Here is a tiny trained network, its code and every weight. The questions are about switching its units off for an input and a class, where a switched-off unit gives its printed mean instead of its output.

import numpy as np


def w(rows, s, z=0):
    codes = np.array(rows[::2]) - 128.0
    scale = np.full(codes.shape[1], s)
    scale[-1] = z or s
    return codes * scale


def norm(h):
    return h / np.sqrt((h * h).mean(-1, keepdims=True) + 1e-5)


def f(y):
    return y / 2 * (1 + np.tanh(0.7978845608 * (y + 0.044715 * y**3)))


def log_softmax(a):
    a = a - a.max(-1, keepdims=True)
    return a - np.log(np.exp(a).sum(-1, keepdims=True))


def net(x, mask):
    res = np.array(x, float).reshape(1, 8) / 4 @ E
    u = 0
    for l in range(4):
        y = f(norm(res) @ A[l][:, :-1].T + A[l][:, -1])
        res = res + np.where(mask[u : u + 3], y, B[l][:, -1]) @ B[l][:, :-1]
        u += 3
    return log_softmax(norm(res)[-1] @ U[:, :-1].T + U[:, -1])


A, B = {}, {}
E = w([
[210,125,244,87,133,198,87,98,200,91],'x0',
[139,126,117,130,144,129,139,120,138,129],'x1',
[85,139,85,152,64,217,191,42,155,39],'x2',
[126,127,130,127,131,128,129,129,129,128],'x3',
[129,124,129,128,126,133,127,132,126,128],'x4',
[150,247,89,159,96,122,122,207,209,93],'x5',
[100,159,182,175,251,186,175,181,54,69],'x6',
[60,184,96,143,163,197,2,65,140,200],'x7',
],0.0066)
A[0] = w([
[186,235,82,227,97,116,110,211,217,91,37],'L0N1',
[113,13,118,71,117,162,154,35,38,93,54],'L0N2',
[52,162,1,114,144,45,210,105,27,163,3],'L0N3',
],0.0049,0.005)
B[0] = w([
[55,186,216,213,165,55,182,98,185,188,236],'L0N1',
[53,199,213,183,161,82,173,151,223,195,252],'L0N2',
[208,2,134,247,80,191,10,210,199,71,241],'L0N3',
],0.007,0.002)
A[1] = w([
[75,159,159,177,254,205,174,190,30,27,2],'L1N1',
[190,130,150,54,188,45,38,236,55,218,7],'L1N2',
[108,207,46,155,195,223,27,89,111,225,46],'L1N3',
],0.005,0.0059)
B[1] = w([
[223,208,81,106,139,178,125,104,45,194,252],'L1N1',
[126,81,112,92,225,131,121,197,220,181,202],'L1N2',
[64,140,155,54,146,31,62,105,62,1,219],'L1N3',
],0.0086,0.0027)
A[2] = w([
[47,120,14,175,132,83,148,179,44,161,89],'L2N1',
[57,156,75,163,32,254,236,1,111,12,2],'L2N2',
[207,139,239,80,152,199,91,104,171,99,38],'L2N3',
],0.0066,0.0053)
B[2] = w([
[231,56,194,164,87,209,75,89,228,49,202],'L2N1',
[131,62,114,16,236,88,115,253,179,219,254],'L2N2',
[147,8,39,254,67,166,54,155,149,59,209],'L2N3',
],0.008,0.0046)
A[3] = w([
[209,84,149,89,92,53,236,179,91,65,4],'L3N1',
[118,1,191,141,148,113,135,45,45,199,19],'L3N2',
[154,108,78,59,9,78,113,87,163,198,57],'L3N3',
],0.0079,0.0032)
B[3] = w([
[27,124,112,73,95,107,45,24,84,123,252],'L3N1',
[117,244,108,181,58,110,195,160,217,96,239],'L3N2',
[172,167,140,159,210,218,187,140,16,119,248],'L3N3',
],0.011,0.0035)
U = w([
[188,19,120,185,70,157,69,139,155,74,153],'0',
[117,71,127,60,181,100,135,179,167,196,213],'1',
[44,137,140,80,95,85,70,29,69,92,244],'2',
[99,220,160,179,90,98,192,131,194,128,3],'3',
[208,161,122,138,149,178,174,102,5,146,11],'4',
],0.014,0.003)

Each question gives the input, the list of numbers given to net, and the class t.
The units are the neurons (one row each of A and B). Each row of codes is followed by its name. A weight is (code - 128) times the scale printed after its matrix; where a second scale follows, it is the last column's (A, B and U).
mask holds one flag per neuron, layer by layer. A switched-off neuron (its flag False) gives its mean, the last column of its row in B, instead of its output. The means were averaged over made-up inputs and are rounded, as every weight is.
A unit's drop is (log p(t) with every unit on - log p(t) with that unit switched off) / (log p(t) with every unit on - log p(t) with every unit switched off).
unit that matters most: the unit with the biggest drop
k most important neurons: the k neurons with the biggest drops, biggest first
k most important neurons of layer l: the k neurons of layer l with the biggest drops, biggest first
drop when u is switched off: that unit's drop, to one decimal
input [-2,-3,0,-4,-3,3,5,3], class 4: most important neuron of layer 3	[L3N1]
input [-5,-6,3,3,6,-5,4,1], class 0: 2 most important neurons	[L0N3; L2N1]
input [-7,-3,8,5,-7,4,-8,7], class 1: 3 most important neurons	[L2N2; L1N1; L3N1]
input [-5,8,7,2,1,-7,-5,-2], class 1: 2 most important neurons	[L2N2; L0N1]
input [-1,-7,0,-4,-5,2,4,-4], class 2: 3 most important neurons	[L3N1; L3N3; L1N2]
input [-4,4,-7,1,2,6,-8,7], class 4: 3 most important neurons	[L3N3; L2N2; L3N1]
input [-8,2,4,-1,-7,-1,-6,-3], class 0: 2 most important neurons	[L0N3; L2N1]
input [4,6,-2,-1,2,1,7,-7], class 2: 2 most important neurons of layer 3	[L3N1; L3N3]
input [-5,-3,-2,-8,-7,1,5,-5], class 0: 2 most important neurons	[L2N1; L0N3]
input [0,4,1,4,8,-3,2,-4], class 2: 2 most important neurons	[L3N1; L0N1]
input [4,-8,3,4,2,-7,-3,-6], class 3: 3 most important neurons	[L3N2; L0N2; L1N3]
input [-6,-4,-7,-2,4,-6,-8,7], class 4: 2 most important neurons	[L3N3; L2N2]
input [3,-3,-3,8,1,4,-1,-2], class 3: 2 most important neurons	[L0N1; L2N2]
input [0,8,-4,8,6,-5,-7,-4], class 4: most important neuron of layer 3	[L3N3]
input [0,3,-4,6,-6,2,-6,3], class 4: 2 most important neurons	[L3N3; L2N2]
input [7,-2,8,1,8,0,6,-5], class 1: 3 most important neurons	[L2N2; L0N3; L2N1]
input [-6,-5,-2,-3,2,5,-8,-7], class 4: 2 most important neurons	[L3N3; L1N3]
input [-6,6,-1,1,5,-8,-7,-4], class 3: 2 most important neurons	[L3N2; L0N2]
input [1,4,0,6,-8,2,2,2], class 2: 2 most important neurons of layer 0	[L0N2; L0N3]
input [-8,8,-3,-3,3,6,-7,7], class 0: unit that matters most	L2N1
input [7,8,-7,-4,7,8,-4,-2], class 3: 2 most important neurons of layer 2	[L2N2; L2N1]
input [4,7,-3,-3,-6,1,3,0], class 0: 2 most important neurons of layer 2	[L2N3; L2N2]
input [-3,-6,7,4,8,-1,7,7], class 1: 2 most important neurons of layer 3	[L3N1; L3N3]
input [-8,-7,-8,6,-5,-1,-7,1], class 0: 2 most important neurons of layer 0	[L0N3; L0N2]
input [-4,8,-3,-2,-2,7,8,-2], class 4: 2 most important neurons of layer 1	[L1N1; L1N2]
input [3,1,5,-4,-8,-7,6,1], class 3: 2 most important neurons of layer 3	[L3N2; L3N3]
input [3,-5,-2,-4,-5,2,-4,2], class 4: unit that matters most	L3N3
input [7,-3,1,-4,-6,-8,-4,-7], class 3: drop when L3N2 is switched off	0.9
input [4,7,-1,7,6,5,-7,-4], class 4: drop when L3N3 is switched off	0.9
input [6,2,0,1,0,-4,-8,2], class 4: drop when L0N3 is switched off	0.1
